Below are the code and all the weights of a small trained network. Each question names an input and a class and asks about switching units off, where a switched-off unit gives its printed mean instead of its output.

import numpy as np


def w(rows, s, z=0):
    codes = np.array(rows[::2]) - 128.0
    scale = np.full(codes.shape[1], s)
    scale[-1] = z or s
    return codes * scale


def norm(h):
    return h / np.sqrt((h * h).mean(-1, keepdims=True) + 1e-5)


def f(y):
    return np.maximum(y, 0)


def log_softmax(a):
    a = a - a.max(-1, keepdims=True)
    return a - np.log(np.exp(a).sum(-1, keepdims=True))


def net(x, mask):
    res = np.array(x, float).reshape(1, 8) / 4 @ E
    u = 0
    for l in range(3):
        y = f(norm(res) @ A[l][:, :-1].T + A[l][:, -1])
        res = res + np.where(mask[u : u + 7], y, B[l][:, -1]) @ B[l][:, :-1]
        u += 7
    return log_softmax(norm(res)[-1] @ U[:, :-1].T + U[:, -1])


A, B = {}, {}
E = w([
[118,91,144],'x0',
[135,151,118],'x1',
[136,150,118],'x2',
[227,72,139],'x3',
[138,203,254],'x4',
[129,125,129],'x5',
[148,191,96],'x6',
[124,113,134],'x7',
],0.0081)
A[0] = w([
[60,88,173,2],'0.n0',
[84,125,157,91],'0.n1',
[132,156,97,129],'0.n2',
[144,53,12,198],'0.n3',
[216,86,150,155],'0.n4',
[80,67,254,143],'0.n5',
[53,81,162,138],'0.n6',
],0.0083,0.0041)
B[0] = w([
[135,50,138,139],'0.n0',
[175,198,66,146],'0.n1',
[56,27,117,150],'0.n2',
[138,165,254,253],'0.n3',
[109,173,128,210],'0.n4',
[146,216,118,212],'0.n5',
[131,153,107,173],'0.n6',
],0.0067,0.0055)
A[1] = w([
[165,145,102,115],'1.n0',
[197,73,166,201],'1.n1',
[111,86,127,114],'1.n2',
[7,131,218,68],'1.n3',
[123,79,152,250],'1.n4',
[154,20,129,93],'1.n5',
[222,88,164,177],'1.n6',
],0.011,0.0021)
B[1] = w([
[25,198,253,153],'1.n0',
[59,84,208,239],'1.n1',
[93,174,57,146],'1.n2',
[97,171,91,247],'1.n3',
[196,197,66,181],'1.n4',
[109,210,107,186],'1.n5',
[53,74,69,254],'1.n6',
],0.0046,0.0054)
A[2] = w([
[216,111,163,172],'2.n0',
[111,122,208,243],'2.n1',
[94,185,121,170],'2.n2',
[156,156,198,118],'2.n3',
[219,98,143,118],'2.n4',
[125,91,7,251],'2.n5',
[185,97,118,154],'2.n6',
],0.017,0.0031)
B[2] = w([
[1,202,9,173],'2.n0',
[104,51,95,254],'2.n1',
[168,28,47,251],'2.n2',
[223,89,172,224],'2.n3',
[15,201,78,152],'2.n4',
[190,163,249,178],'2.n5',
[63,214,150,139],'2.n6',
],0.0076,0.0089)
U = w([
[8,167,93,84],'0',
[164,150,236,117],'1',
[121,102,116,253],'2',
[130,90,111,150],'3',
[124,94,117,122],'4',
[126,94,117,81],'5',
[124,101,116,56],'6',
],0.016,0.003)

Each question gives the input, the list of numbers given to net, and the class t.
The units are the neurons (one row each of A and B). Each row of codes is followed by its name. A weight is (code - 128) times the scale printed after its matrix; where a second scale follows, it is the last column's (A, B and U).
mask holds one flag per neuron, layer by layer. A switched-off neuron (its flag False) gives its mean, the last column of its row in B, instead of its output. The means were averaged over made-up inputs and are rounded, as every weight is.
A unit's drop is (log p(t) with every unit on - log p(t) with that unit switched off) / (log p(t) with every unit on - log p(t) with every unit switched off).
The circuit of an input: a set's keep is (log p(t) with only the set's units on - log p(t) with every unit switched off) / (log p(t) with every unit on - log p(t) with every unit switched off). Starting from the 12 units with the biggest drops (on a tie, the unit counted first), units are removed one at a time, each time the one whose removal leaves the highest keep (on an exact tie, the one counted first), for as long as the keep stays at least 0.8.
units of the circuit, in order: the units of the circuit, biggest drop first
top k neurons: the k neurons with the biggest drops, biggest first
k most important neurons of layer l: the k neurons of layer l with the biggest drops, biggest first
drop of u: that unit's drop, to one decimal
input [-1,2,3,7,-8,-5,-7,2], class 1: units of the circuit, in order -> 2.n5, 2.n2
input [1,7,-5,0,-8,5,7,-2], class 1: units of the circuit, in order -> 2.n5
input [-7,-8,-8,0,5,6,2,2], class 3: units of the circuit, in order -> 0.n3, 2.n2
input [2,-1,7,-3,5,-7,5,-7], class 3: top 2 neurons -> 2.n2, 0.n3
input [8,-7,8,2,7,-8,1,-8], class 3: units of the circuit, in order -> 0.n3, 2.n1
input [4,6,1,5,7,0,8,0], class 2: units of the circuit, in order -> 0.n3, 2.n0
input [-8,-2,-4,6,-8,6,0,-8], class 1: top 2 neurons -> 1.n6, 2.n5
input [0,-2,8,-3,0,5,7,4], class 3: top 2 neurons -> 2.n2, 2.n0
input [6,6,7,-3,-8,-2,-1,6], class 1: top 2 neurons -> 2.n5, 2.n1
input [4,-3,3,5,-7,5,0,-7], class 1: 2 most important neurons of layer 1 -> 1.n6, 1.n4
input [-5,4,-6,6,-8,8,6,4], class 1: top 2 neurons -> 1.n6, 2.n5
input [3,2,-4,7,-8,-2,-5,-8], class 1: top 4 neurons -> 2.n5, 1.n6, 1.n5, 1.n2
input [-4,2,-8,-4,-2,-7,7,0], class 3: top 3 neurons -> 2.n2, 2.n0, 2.n5
input [2,2,1,7,-1,2,1,-5], class 0: units of the circuit, in order -> 2.n4
input [-3,-5,5,8,-6,2,-3,5], class 0: drop of 0.n3 -> 0.9
input [0,-1,5,7,-3,7,-4,6], class 0: drop of 0.n3 -> 0.6
input [-7,-7,5,-1,-8,5,6,3], class 1: drop of 2.n5 -> 0.9
